Here is a tiny trained network, its code and every weight. The questions are about switching its units off for an input and a class, where a switched-off unit gives its printed mean instead of its output.

import numpy as np


def w(rows, s, z=0):
    codes = np.array(rows[::2]) - 128.0
    scale = np.full(codes.shape[1], s)
    scale[-1] = z or s
    return codes * scale


def norm(h):
    return h / np.sqrt((h * h).mean(-1, keepdims=True) + 1e-5)


def f(y):
    return np.maximum(y, 0)


def log_softmax(a):
    a = a - a.max(-1, keepdims=True)
    return a - np.log(np.exp(a).sum(-1, keepdims=True))


def net(x, mask):
    res = np.array(x, float).reshape(1, 5) / 4 @ E
    u = 0
    for l in range(3):
        y = f(norm(res) @ A[l][:, :-1].T + A[l][:, -1])
        res = res + np.where(mask[u : u + 12], y, B[l][:, -1]) @ B[l][:, :-1]
        u += 12
    return log_softmax(norm(res)[-1] @ U[:, :-1].T + U[:, -1])


A, B = {}, {}
E = w([
[128,128,129],'x0',
[128,128,131],'x1',
[103,140,34],'x2',
[254,81,93],'x3',
[123,70,199],'x4',
],0.0074)
A[0] = w([
[197,60,131,4],'L0N1',
[162,217,172,198],'L0N2',
[184,139,181,143],'L0N3',
[31,51,142,174],'L0N4',
[87,199,136,95],'L0N5',
[195,168,78,40],'L0N6',
[101,141,95,111],'L0N7',
[133,174,224,46],'L0N8',
[254,114,50,187],'L0N9',
[15,192,87,32],'L0N10',
[65,117,155,159],'L0N11',
[114,153,212,55],'L0N12',
],0.0087,0.0029)
B[0] = w([
[165,157,139,176],'L0N1',
[47,63,131,167],'L0N2',
[205,49,58,176],'L0N3',
[108,68,78,189],'L0N4',
[116,177,148,163],'L0N5',
[90,50,61,165],'L0N6',
[134,88,105,149],'L0N7',
[20,100,31,162],'L0N8',
[146,3,97,254],'L0N9',
[103,177,141,191],'L0N10',
[69,75,46,175],'L0N11',
[96,65,106,160],'L0N12',
],0.0063,0.0071)
A[1] = w([
[85,79,154,141],'L1N1',
[93,71,89,124],'L1N2',
[249,149,94,75],'L1N3',
[216,112,182,249],'L1N4',
[140,251,236,159],'L1N5',
[223,166,218,160],'L1N6',
[64,168,163,233],'L1N7',
[100,137,77,54],'L1N8',
[81,69,78,117],'L1N9',
[135,72,126,120],'L1N10',
[165,140,159,132],'L1N11',
[149,169,162,31],'L1N12',
],0.011,0.002)
B[1] = w([
[130,141,129,190],'L1N1',
[132,148,135,240],'L1N2',
[8,125,76,184],'L1N3',
[182,180,142,192],'L1N4',
[85,57,128,131],'L1N5',
[131,173,171,143],'L1N6',
[174,81,109,183],'L1N7',
[124,157,107,166],'L1N8',
[135,102,121,253],'L1N9',
[123,152,107,207],'L1N10',
[102,163,140,134],'L1N11',
[117,145,143,128],'L1N12',
],0.013,0.0073)
A[2] = w([
[149,128,97,99],'L2N1',
[184,82,152,126],'L2N2',
[114,74,121,126],'L2N3',
[134,166,127,145],'L2N4',
[77,133,79,138],'L2N5',
[78,147,159,139],'L2N6',
[125,75,254,254],'L2N7',
[107,113,84,153],'L2N8',
[193,124,146,124],'L2N9',
[92,101,161,138],'L2N10',
[99,139,145,165],'L2N11',
[138,190,67,79],'L2N12',
],0.021,0.0042)
B[2] = w([
[136,22,166,172],'L2N1',
[193,111,188,191],'L2N2',
[68,138,120,220],'L2N3',
[253,156,79,132],'L2N4',
[170,185,211,242],'L2N5',
[203,142,125,149],'L2N6',
[155,190,39,164],'L2N7',
[116,123,198,245],'L2N8',
[176,162,206,167],'L2N9',
[39,120,40,158],'L2N10',
[254,21,144,145],'L2N11',
[111,178,75,162],'L2N12',
],0.0074,0.011)
U = w([
[41,170,208,146],'0',
[66,111,51,219],'1',
[161,67,153,153],'2',
[211,165,171,4],'3',
[101,250,120,57],'4',
],0.023,0.0032)

Each question gives the input, the list of numbers given to net, and the class t.
The units are the neurons (one row each of A and B). Each row of codes is followed by its name. A weight is (code - 128) times the scale printed after its matrix; where a second scale follows, it is the last column's (A, B and U).
mask holds one flag per neuron, layer by layer. A switched-off neuron (its flag False) gives its mean, the last column of its row in B, instead of its output. The means were averaged over made-up inputs and are rounded, as every weight is.
A unit's drop is (log p(t) with every unit on - log p(t) with that unit switched off) / (log p(t) with every unit on - log p(t) with every unit switched off).
The circuit of an input: a set's keep is (log p(t) with only the set's units on - log p(t) with every unit switched off) / (log p(t) with every unit on - log p(t) with every unit switched off). Starting from the 12 units with the biggest drops (on a tie, the unit counted first), units are removed one at a time, each time the one whose removal leaves the highest keep (on an exact tie, the one counted first), for as long as the keep stays at least 0.8.
circuit, biggest first: the units of the circuit, biggest drop first
k most important neurons: the k neurons with the biggest drops, biggest first
top k neurons in layer l: the k neurons of layer l with the biggest drops, biggest first
input [-2,-8,-2,-1,1], class 1: 2 most important neurons => (L1N4 L0N12)
input [-5,-8,4,-2,0], class 4: circuit, biggest first => (L0N9)
input [2,-6,-7,0,-3], class 0: circuit, biggest first => (L0N8 L0N9)
input [3,6,4,-3,-1], class 4: 2 most important neurons => (L0N9 L2N12)
input [4,6,2,0,-8], class 4: 2 most important neurons => (L2N5 L2N12)
input [4,3,-1,-7,3], class 1: 2 most important neurons => (L2N10 L1N4)
input [7,0,6,-8,-1], class 4: top 2 neurons in layer 0 => (L0N9 L0N10)
input [-5,-4,-2,5,3], class 3: circuit, biggest first => (L1N4 L0N11)
input [-3,-4,1,-6,-3], class 4: 2 most important neurons => (L0N11 L0N9)
input [-5,-4,1,-1,5], class 0: top 3 neurons in layer 2 => (L2N5 L2N8 L2N7)
input [5,-7,6,-2,3], class 0: 2 most important neurons => (L1N4 L2N5)
input [-7,0,6,-1,1], class 0: 2 most important neurons => (L1N4 L1N10)
input [5,-6,8,-1,3], class 0: top 3 neurons in layer 1 => (L1N4 L1N10 L1N9)
input [-5,6,2,8,-7], class 1: circuit, biggest first => (L1N3)
input [5,-6,-3,-1,1], class 1: 2 most important neurons => (L1N4 L0N12)
input [2,1,2,-5,-3], class 4: top 2 neurons in layer 0 => (L0N9 L0N11)
input [3,0,-3,-2,-6], class 0: 2 most important neurons => (L1N5 L2N5)
input [-8,-6,-6,-8,1], class 1: top 2 neurons in layer 2 => (L2N10 L2N7)
input [0,-3,3,8,-4], class 1: top 2 neurons in layer 1 => (L1N3 L1N7)
input [-6,8,-5,3,-8], class 2: 3 most important neurons => (L0N9 L0N2 L2N10)
